Below are the code and all the weights of a small trained network. Each question names an input and a target symbol and asks about switching units off, where a switched-off unit gives its printed mean instead of its output.

import numpy as np


def w(rows, s, z=0):
    codes = np.array(rows[::2]) - 128.0
    scale = np.full(codes.shape[1], s)
    scale[-1] = z or s
    return codes * scale


def f(y):
    return np.maximum(y, 0)


def softmax(a):
    e = np.exp(a - a.max(-1, keepdims=True))
    return e / e.sum(-1, keepdims=True)


def log_softmax(a):
    a = a - a.max(-1, keepdims=True)
    return a - np.log(np.exp(a).sum(-1, keepdims=True))


def net(x, mask):
    ids = ['εηθμστψω'.index(c) for c in x.split()]
    T = len(ids)
    res = E[ids] + P[:T]
    u = 0
    for l in range(3):
        q, k, v = (res @ M[l].T for M in (Q, K, V))
        z = softmax(np.where(np.tri(T) > 0, q @ k.T / 2**0.5, -1e9)) @ v
        res = res + np.where(mask[u], z, O[l][:, -1]) @ O[l][:, :-1]
        u += 1
        y = f(res @ A[l][:, :-1].T + A[l][:, -1])
        res = res + np.where(mask[u : u + 4], y, B[l][:, -1]) @ B[l][:, :-1]
        u += 4
    return log_softmax(res[-1] @ U[:, :-1].T + U[:, -1])


Q, K, V, O, A, B = {}, {}, {}, {}, {}, {}
E = w([
[162,184,234,152,129,178,185,101,104,185,105,160],'ε',
[215,180,147,84,73,222,159,182,94,111,252,144],'η',
[149,186,132,106,119,98,119,91,163,180,97,108],'θ',
[164,179,150,104,105,55,145,150,143,204,91,213],'μ',
[152,107,181,69,119,139,79,147,170,116,185,127],'σ',
[248,58,146,171,109,156,113,194,103,104,178,163],'τ',
[152,133,155,241,132,110,69,79,139,140,118,188],'ψ',
[40,110,182,111,199,154,156,94,194,109,178,136],'ω',
],0.016)
P = w([
[120,89,88,229,187,152,82,48,255,201,153,115],'0',
[145,150,137,125,83,66,144,132,155,19,138,156],'1',
[111,155,131,105,79,96,151,185,166,85,127,146],'2',
[113,147,148,120,69,133,135,185,153,126,112,124],'3',
[98,131,127,94,55,129,141,201,170,154,150,151],'4',
[140,134,184,80,90,164,113,164,121,156,97,116],'5',
[129,136,181,89,73,179,91,173,120,156,130,108],'6',
],0.0092)
Q[0] = w([
[112,87,50,168,169,111,187,101,2,129,136,84],'L0H1',
[134,145,115,144,122,73,111,105,98,152,85,147],'L0H1',
],0.0069)
K[0] = w([
[146,102,197,123,1,115,94,197,66,75,144,129],'L0H1',
[101,153,130,119,88,75,168,141,83,138,79,132],'L0H1',
],0.0077)
V[0] = w([
[153,49,119,91,109,84,73,168,139,123,178,122],'L0H1',
[75,108,166,209,154,154,178,167,113,2,120,161],'L0H1',
],0.0076)
O[0] = w([
[100,178,158,112,198,129,144,133,47,245,113,30,22],'L0H1',
[215,85,133,1,171,111,74,149,70,105,152,179,3],'L0H1',
],0.0085,0.0017)
A[0] = w([
[186,170,175,163,1,177,96,148,132,107,186,154,252],'L0N1',
[131,39,124,186,165,182,191,143,142,143,159,93,193],'L0N2',
[94,145,142,89,163,89,178,107,96,60,145,116,67],'L0N3',
[198,139,135,127,77,97,90,150,156,70,146,129,195],'L0N4',
],0.0054,0.0018)
B[0] = w([
[166,185,121,54,136,94,178,92,151,144,36,177,254],'L0N1',
[39,220,234,81,201,88,236,152,137,173,88,117,163],'L0N2',
[38,151,92,209,145,240,91,175,63,141,71,215,140],'L0N3',
[2,56,218,166,137,69,222,55,234,150,31,131,183],'L0N4',
],0.0066,0.0096)
Q[1] = w([
[162,33,12,126,122,162,69,194,8,93,253,62],'L1H1',
[172,117,53,146,94,175,164,97,70,86,173,92],'L1H1',
],0.0063)
K[1] = w([
[176,93,158,152,2,149,170,158,105,70,90,134],'L1H1',
[172,159,138,57,31,77,110,125,147,141,124,140],'L1H1',
],0.0074)
V[1] = w([
[87,73,124,254,118,47,30,46,163,106,139,141],'L1H1',
[135,80,131,150,126,50,107,205,67,182,93,152],'L1H1',
],0.0061)
O[1] = w([
[135,216,93,57,164,135,147,185,139,166,57,159,218],'L1H1',
[253,165,127,125,163,118,132,174,205,48,106,95,1],'L1H1',
],0.017,0.0069)
A[1] = w([
[115,112,199,98,205,147,200,141,117,131,171,105,250],'L1N1',
[99,78,134,110,89,175,88,173,60,176,180,139,151],'L1N2',
[69,87,107,86,165,107,138,98,124,104,108,149,158],'L1N3',
[134,161,120,64,253,198,53,111,106,149,104,142,113],'L1N4',
],0.0071,0.0015)
B[1] = w([
[125,112,161,142,103,111,76,59,251,166,164,91,240],'L1N1',
[166,80,36,59,74,147,41,44,33,101,142,78,218],'L1N2',
[148,124,143,129,255,215,207,98,133,115,146,187,254],'L1N3',
[53,54,76,34,127,20,142,124,189,69,113,101,228],'L1N4',
],0.0079,0.0085)
Q[2] = w([
[80,116,179,157,121,107,160,52,190,130,121,97],'L2H1',
[181,123,36,181,116,75,69,253,10,2,182,46],'L2H1',
],0.0069)
K[2] = w([
[89,134,113,156,175,133,120,154,151,147,188,126],'L2H1',
[236,78,149,139,1,111,125,165,128,108,91,110],'L2H1',
],0.0083)
V[2] = w([
[42,115,105,100,151,99,72,112,106,96,178,2],'L2H1',
[182,168,73,125,130,25,168,156,163,224,79,164],'L2H1',
],0.0051)
O[2] = w([
[180,159,84,72,216,140,71,190,146,208,150,121,254],'L2H1',
[148,145,90,134,102,89,214,77,83,91,150,10,111],'L2H1',
],0.011,0.0062)
A[2] = w([
[181,148,104,88,106,117,85,132,83,167,129,77,148],'L2N1',
[57,132,104,104,155,164,174,153,90,115,83,121,125],'L2N2',
[128,181,126,116,126,83,180,112,209,127,77,173,208],'L2N3',
[145,136,134,225,68,85,153,103,82,3,158,55,2],'L2N4',
],0.0057,0.0027)
B[2] = w([
[2,59,189,118,216,98,139,181,168,23,146,141,151],'L2N1',
[177,181,48,154,136,65,54,154,58,189,145,122,206],'L2N2',
[146,159,177,172,120,99,93,100,192,138,144,89,249],'L2N3',
[193,140,95,83,78,202,204,207,152,106,53,145,175],'L2N4',
],0.0079,0.017)
U = w([
[60,18,161,129,56,103,178,93,107,103,100,136,100],'ε',
[125,74,86,91,2,97,36,118,136,130,98,138,152],'η',
[131,133,125,174,125,141,138,83,11,153,179,68,155],'θ',
[144,70,68,127,60,219,143,130,145,132,85,86,154],'μ',
[58,163,184,161,214,146,164,221,205,111,95,159,94],'σ',
[202,120,184,180,105,104,83,108,183,65,185,95,252],'τ',
[158,56,101,105,115,54,131,87,107,71,150,115,149],'ψ',
[158,66,39,83,140,142,158,125,14,118,101,158,40],'ω',
],0.0046,0.0034)

Each question gives the input, a string of symbols that net reads in full, and the target symbol t.
The units are the heads (2 rows each of Q, K, V and O) and the neurons (one row each of A and B). Each row of codes is followed by its name. A weight is (code - 128) times the scale printed after its matrix; where a second scale follows, it is the last column's (O, A, B and U).
mask holds one flag per unit, layer by layer, with each layer's heads first. A switched-off unit (its flag False) gives its mean, the last column of its rows in O or B, instead of its output. The means were averaged over made-up inputs and are rounded, as every weight is.
A unit's drop is (log p(t) with every unit on - log p(t) with that unit switched off) / (log p(t) with every unit on - log p(t) with every unit switched off).
The circuit of an input: a set's keep is (log p(t) with only the set's units on - log p(t) with every unit switched off) / (log p(t) with every unit on - log p(t) with every unit switched off). Starting from the 12 units with the biggest drops (on a tie, the unit counted first), units are removed one at a time, each time the one whose removal leaves the highest keep (on an exact tie, the one counted first), for as long as the keep stays at least 0.8.
units of the circuit, in order: the units of the circuit, biggest drop first
most important unit: the unit with the biggest drop
top k neurons: the k neurons with the biggest drops, biggest first
k most important neurons of layer l: the k neurons of layer l with the biggest drops, biggest first
input η μ σ, target η: top 2 neurons : (L1N2; L0N2)
input σ ε μ ε θ ψ, target σ: most important unit : L0H1
input ψ ψ ψ ψ, target ψ: units of the circuit, in order : (L2H1; L1N4; L1H1)
input ω σ θ τ σ ω, target ω: top 3 neurons : (L1N2; L2N3; L1N3)
input η ω ε η, target η: units of the circuit, in order : (L1N3; L1N2)
input μ σ η, target μ: units of the circuit, in order : (L2H1; L2N4; L1H1)
input η ω μ τ ω, target η: top 2 neurons : (L1N2; L0N4)
input σ τ σ θ, target σ: 2 most important neurons of layer 0 : (L0N1; L0N4)
input ψ ω ε σ ε ω ε, target ψ: units of the circuit, in order : (L1H1; L2H1; L1N4)
input ψ ψ τ τ μ, target ψ: units of the circuit, in order : (L2H1; L1H1; L1N4)
input τ ε θ ψ μ, target τ: units of the circuit, in order : (L1H1; L0H1; L0N2)
input μ η μ ε ε θ, target μ: top 2 neurons : (L2N4; L1N2)
input ε τ ω ψ ψ σ ω, target ε: 3 most important neurons of layer 1 : (L1N3; L1N4; L1N1)
input τ τ σ ψ, target τ: units of the circuit, in order : (L1H1; L0H1)
input ω ω η ψ μ ε θ, target ω: top 2 neurons : (L1N1; L2N3)
input ε ε ε θ ω ε, target η: top neuron : (L0N2)
input ω ε ε σ τ μ, target ω: top 2 neurons : (L1N1; L0N2)
input η τ ψ μ, target η: top 2 neurons : (L0N2; L1N2)
input σ τ θ η, target σ: units of the circuit, in order : (L0N1; L2N1; L0H1; L2H1)
input η σ σ μ ε, target η: units of the circuit, in order : (L1H1; L2H1; L1N2)
input ω μ μ ψ ω σ τ, target ω: top 2 neurons : (L2N3; L1N2)
